Below are the code and all the weights of a small trained network. Each question names an input and a class and asks about switching units off, where a switched-off unit gives its printed mean instead of its output.

import numpy as np


def w(rows, s, z=0):
    codes = np.array(rows[::2]) - 128.0
    scale = np.full(codes.shape[1], s)
    scale[-1] = z or s
    return codes * scale


def f(y):
    return np.maximum(y, 0)


def log_softmax(a):
    a = a - a.max(-1, keepdims=True)
    return a - np.log(np.exp(a).sum(-1, keepdims=True))


def net(x, mask):
    res = np.array(x, float).reshape(1, 3) / 4 @ E
    y = f(res @ A[0][:, :-1].T + A[0][:, -1])
    res = res + np.where(mask, y, B[0][:, -1]) @ B[0][:, :-1]
    return log_softmax(res[-1] @ U[:, :-1].T + U[:, -1])


A, B = {}, {}
E = w([
[163,114,171,138,119,94,2,149,117,132,32,121],'x0',
[111,122,151,108,114,129,93,138,240,12,164,117],'x1',
[53,112,141,131,127,135,80,98,208,228,169,144],'x2',
],0.0049)
A[0] = w([
[150,124,138,123,123,123,25,128,112,126,67,121,100],'neuron 0',
[112,128,131,128,128,133,113,128,162,170,137,133,121],'neuron 1',
[115,124,123,123,126,127,249,121,149,132,197,122,99],'neuron 2',
[100,131,130,126,129,139,104,120,184,195,148,133,72],'neuron 3',
[121,126,130,127,125,134,118,123,141,148,129,131,211],'neuron 4',
[121,130,122,121,127,134,191,124,142,131,163,129,87],'neuron 5',
[134,131,123,131,131,122,144,128,68,193,121,127,105],'neuron 6',
[129,126,127,134,134,126,120,130,149,110,134,126,199],'neuron 7',
[137,134,125,124,128,140,148,129,99,89,114,131,95],'neuron 8',
[126,127,134,127,135,119,123,130,130,129,124,131,254],'neuron 9',
[124,129,126,125,129,129,143,120,131,129,142,132,220],'neuron 10',
[138,128,122,128,132,131,145,123,97,85,116,129,108],'neuron 11',
[148,130,133,126,125,132,145,138,92,79,115,125,86],'neuron 12',
[137,129,121,134,129,128,143,129,61,196,120,133,101],'neuron 13',
[122,126,126,127,121,124,93,133,236,11,161,133,82],'neuron 14',
[127,129,125,134,127,124,139,123,96,158,123,134,82],'neuron 15',
[141,125,140,128,129,116,46,131,119,124,73,124,97],'neuron 16',
[131,131,126,131,128,133,133,127,107,149,122,134,91],'neuron 17',
[129,124,117,128,124,125,147,132,65,198,119,133,92],'neuron 18',
[100,128,127,126,129,137,93,123,190,205,152,132,108],'neuron 19',
[132,128,133,128,123,125,122,132,128,127,121,127,114],'neuron 20',
[143,128,124,126,129,128,143,135,97,85,115,119,89],'neuron 21',
[146,134,126,127,128,136,152,129,64,48,99,135,124],'neuron 22',
],0.014,0.0054)
B[0] = w([
[70,139,99,149,153,152,118,181,144,132,158,174,212],'neuron 0',
[148,122,138,136,126,88,133,146,129,127,141,119,179],'neuron 1',
[66,138,100,157,154,151,89,193,148,133,150,181,243],'neuron 2',
[141,109,142,134,153,44,122,128,140,134,152,123,194],'neuron 3',
[159,131,115,121,90,144,139,177,99,124,114,115,198],'neuron 4',
[90,132,104,143,152,136,107,146,150,135,141,155,180],'neuron 5',
[121,127,196,112,139,153,134,117,141,110,112,115,207],'neuron 6',
[153,126,136,121,92,164,144,162,105,134,112,115,187],'neuron 7',
[137,119,142,134,133,87,125,143,136,135,143,132,161],'neuron 8',
[195,136,121,124,51,192,167,235,79,127,105,107,227],'neuron 9',
[158,133,120,129,83,167,137,203,94,125,104,124,205],'neuron 10',
[140,123,141,136,127,86,129,150,133,137,138,125,167],'neuron 11',
[135,110,141,135,145,75,123,135,139,141,143,125,169],'neuron 12',
[118,127,201,113,137,154,137,114,148,115,106,116,213],'neuron 13',
[102,132,254,104,165,158,143,78,148,122,89,111,254],'neuron 14',
[114,127,161,122,146,130,127,110,142,123,119,121,157],'neuron 15',
[79,136,105,149,151,149,116,171,147,131,155,166,196],'neuron 16',
[118,128,149,126,140,129,128,117,138,124,122,120,145],'neuron 17',
[116,132,204,112,142,147,135,108,149,113,111,120,209],'neuron 18',
[160,115,145,136,132,43,130,154,134,130,145,121,221],'neuron 19',
[124,133,131,137,138,126,131,133,128,130,132,133,133],'neuron 20',
[131,121,140,129,140,80,123,133,139,138,148,121,163],'neuron 21',
[163,115,145,132,109,59,128,168,135,147,147,114,212],'neuron 22',
],0.024,0.0068)
U = w([
[114,134,184,87,159,162,148,96,151,104,60,96,109],'0',
[72,157,84,164,152,157,101,156,138,138,166,192,118],'1',
[172,88,128,135,123,9,134,136,124,145,158,101,111],'2',
[167,146,90,113,64,180,151,138,30,122,86,102,253],'3',
[113,129,98,123,134,114,124,66,124,127,126,126,101],'4',
[115,130,108,118,136,119,121,60,126,127,131,123,100],'5',
[123,130,96,119,147,111,117,81,122,124,123,122,94],'6',
[121,132,83,121,147,112,124,87,124,126,129,124,97],'7',
],0.011,0.0029)

Each question gives the input, the list of numbers given to net, and the class t.
The units are the neurons (one row each of A and B). Each row of codes is followed by its name. A weight is (code - 128) times the scale printed after its matrix; where a second scale follows, it is the last column's (A, B and U).
mask holds one flag per neuron, in row order. A switched-off neuron (its flag False) gives its mean, the last column of its row in B, instead of its output. The means were averaged over made-up inputs and are rounded, as every weight is.
A unit's drop is (log p(t) with every unit on - log p(t) with that unit switched off) / (log p(t) with every unit on - log p(t) with every unit switched off).
The circuit of an input: a set's keep is (log p(t) with only the set's units on - log p(t) with every unit switched off) / (log p(t) with every unit on - log p(t) with every unit switched off). Starting from the 12 units with the biggest drops (on a tie, the unit counted first), units are removed one at a time, each time the one whose removal leaves the highest keep (on an exact tie, the one counted first), for as long as the keep stays at least 0.8.
units of the circuit, in order: the units of the circuit, biggest drop first
most important unit: the unit with the biggest drop
top k neurons: the k neurons with the biggest drops, biggest first
drop when u is switched off: that unit's drop, to one decimal
input [-3,-3,1], class 3: most important unit	neuron 14
input [5,4,-1], class 1: top 2 neurons	neuron 0; neuron 16
input [-5,-2,-6], class 2: top 2 neurons	neuron 22; neuron 0
input [-8,-7,-4], class 1: top 4 neurons	neuron 2; neuron 14; neuron 5; neuron 7
input [-8,5,-8], class 1: top 3 neurons	neuron 2; neuron 5; neuron 19
input [7,-6,-7], class 1: top 3 neurons	neuron 0; neuron 16; neuron 14
input [5,0,5], class 1: top 3 neurons	neuron 0; neuron 16; neuron 22
input [5,1,-5], class 1: top 3 neurons	neuron 0; neuron 16; neuron 19
input [4,3,6], class 2: top 2 neurons	neuron 19; neuron 2
input [-4,-3,6], class 2: top 3 neurons	neuron 19; neuron 3; neuron 0
input [-6,-5,7], class 2: top 4 neurons	neuron 19; neuron 3; neuron 0; neuron 14
input [-6,-3,-4], class 1: drop when neuron 2 is switched off	1.0
input [-1,1,0], class 3: drop when neuron 5 is switched off	0.0
input [-6,0,-8], class 2: units of the circuit, in order	neuron 22
input [-7,-4,-1], class 1: drop when neuron 14 is switched off	0.1
